Below is a small trained network, with its code and all its weights. Each question gives an input and a class and asks what happens when units are switched off, that is, made to give their printed mean instead of their output.

import numpy as np


def w(rows, s, z=0):
    codes = np.array(rows[::2]) - 128.0
    scale = np.full(codes.shape[1], s)
    scale[-1] = z or s
    return codes * scale


def norm(h):
    return h / np.sqrt((h * h).mean(-1, keepdims=True) + 1e-5)


def f(y):
    return np.maximum(y, 0)


def log_softmax(a):
    a = a - a.max(-1, keepdims=True)
    return a - np.log(np.exp(a).sum(-1, keepdims=True))


def net(x, mask):
    res = np.array(x, float).reshape(1, 4) / 4 @ E
    u = 0
    for l in range(3):
        y = f(norm(res) @ A[l][:, :-1].T + A[l][:, -1])
        res = res + np.where(mask[u : u + 4], y, B[l][:, -1]) @ B[l][:, :-1]
        u += 4
    return log_softmax(norm(res)[-1] @ U[:, :-1].T + U[:, -1])


A, B = {}, {}
E = w([
[255,32,62,84,183,148,163,94,226],'x0',
[45,96,60,128,58,225,183,180,153],'x1',
[148,139,167,233,81,96,169,107,233],'x2',
[90,105,144,180,223,114,133,172,129],'x3',
],0.0074)
A[0] = w([
[122,82,77,79,99,119,91,161,55,30],'L0N0',
[87,231,92,123,103,165,79,10,145,95],'L0N1',
[130,30,175,1,31,87,103,49,136,77],'L0N2',
[211,193,73,129,17,118,76,142,122,3],'L0N3',
],0.0074,0.0045)
B[0] = w([
[57,82,114,210,126,156,43,79,99,203],'L0N0',
[67,118,193,133,139,170,98,164,137,225],'L0N1',
[112,93,222,123,192,172,155,165,185,253],'L0N2',
[69,86,254,98,98,102,210,124,119,197],'L0N3',
],0.0092,0.0035)
A[1] = w([
[253,200,217,93,140,63,85,64,59,35],'L1N0',
[114,109,135,159,71,102,63,94,140,120],'L1N1',
[134,130,70,91,124,128,88,40,55,2],'L1N2',
[138,91,119,110,178,137,135,181,40,250],'L1N3',
],0.0074,0.003)
B[1] = w([
[70,69,21,161,73,247,216,255,45,231],'L1N0',
[247,151,102,184,98,188,155,119,239,174],'L1N1',
[104,101,109,161,124,111,126,57,91,147],'L1N2',
[164,123,165,183,121,114,121,61,191,253],'L1N3',
],0.0084,0.0046)
A[2] = w([
[95,134,112,162,227,103,116,166,143,3],'L2N0',
[163,175,124,171,85,105,189,128,163,61],'L2N1',
[104,118,117,48,177,161,94,89,72,123],'L2N2',
[93,251,140,127,81,93,83,173,82,76],'L2N3',
],0.013,0.0041)
B[2] = w([
[98,187,217,82,55,156,168,187,159,181],'L2N0',
[120,197,97,141,156,89,50,118,20,222],'L2N1',
[167,251,135,180,43,40,105,141,128,192],'L2N2',
[230,38,59,37,181,108,143,111,215,253],'L2N3',
],0.011,0.006)
U = w([
[220,82,42,48,153,86,144,123,233,163],'0',
[133,180,126,214,60,57,79,97,106,148],'1',
[83,141,242,54,91,182,178,211,187,107],'2',
[79,90,36,114,62,232,175,220,80,150],'3',
[62,92,165,156,159,163,130,84,112,97],'4',
[8,87,129,60,255,73,164,61,39,2],'5',
],0.0096,0.0066)

Each question gives the input, the list of numbers given to net, and the class t.
The units are the neurons (one row each of A and B). Each row of codes is followed by its name. A weight is (code - 128) times the scale printed after its matrix; where a second scale follows, it is the last column's (A, B and U).
mask holds one flag per neuron, layer by layer. A switched-off neuron (its flag False) gives its mean, the last column of its row in B, instead of its output. The means were averaged over made-up inputs and are rounded, as every weight is.
A unit's drop is (log p(t) with every unit on - log p(t) with that unit switched off) / (log p(t) with every unit on - log p(t) with every unit switched off).
The circuit of an input: a set's keep is (log p(t) with only the set's units on - log p(t) with every unit switched off) / (log p(t) with every unit on - log p(t) with every unit switched off). Starting from all 12 units, units are removed one at a time, each time the one whose removal leaves the highest keep (on an exact tie, the one counted first), for as long as the keep stays at least 0.8.
circuit, biggest first: the units of the circuit, biggest drop first
top k neurons: the k neurons with the biggest drops, biggest first
top k neurons in layer l: the k neurons of layer l with the biggest drops, biggest first
input [6,-3,-8,4], class 1: top 2 neurons in layer 2 : L2N2, L2N3
input [-7,-1,7,-6], class 0: circuit, biggest first : L2N3
input [-6,5,-5,6], class 0: circuit, biggest first : L2N3, L0N2, L1N0
input [5,-4,6,-6], class 1: top 4 neurons : L2N3, L2N1, L0N1, L2N0
input [0,-4,-6,1], class 1: top 2 neurons : L2N2, L0N0
input [5,3,2,8], class 2: top 3 neurons : L2N0, L2N3, L1N0
input [-4,-3,4,0], class 0: top 3 neurons : L2N3, L1N3, L0N1
input [2,-8,-8,0], class 1: top 2 neurons in layer 2 : L2N2, L2N3
input [-4,-8,1,6], class 3: circuit, biggest first : L1N0, L0N2
input [7,-4,2,-8], class 2: circuit, biggest first : L0N2, L2N3
input [5,-1,0,-8], class 2: circuit, biggest first : L2N3, L0N2
input [6,-1,-3,7], class 2: top 2 neurons : L2N0, L2N3
input [5,1,-6,-5], class 1: top 4 neurons : L2N2, L2N3, L0N0, L1N1
input [-4,-1,-5,5], class 1: top 4 neurons : L2N2, L0N2, L0N0, L0N1
input [2,2,1,5], class 2: circuit, biggest first : L2N0
input [-4,0,2,-3], class 0: top 2 neurons : L2N3, L0N2
input [6,-7,8,-7], class 1: top 3 neurons : L2N3, L2N1, L1N0
input [7,-5,-6,-8], class 2: circuit, biggest first : L0N2, L2N3
input [-1,5,-7,-7], class 1: top 3 neurons : L2N2, L1N0, L0N0
input [-5,-6,5,5], class 3: top 2 neurons in layer 1 : L1N0, L1N3
input [-5,-3,-3,-8], class 2: circuit, biggest first : L0N2
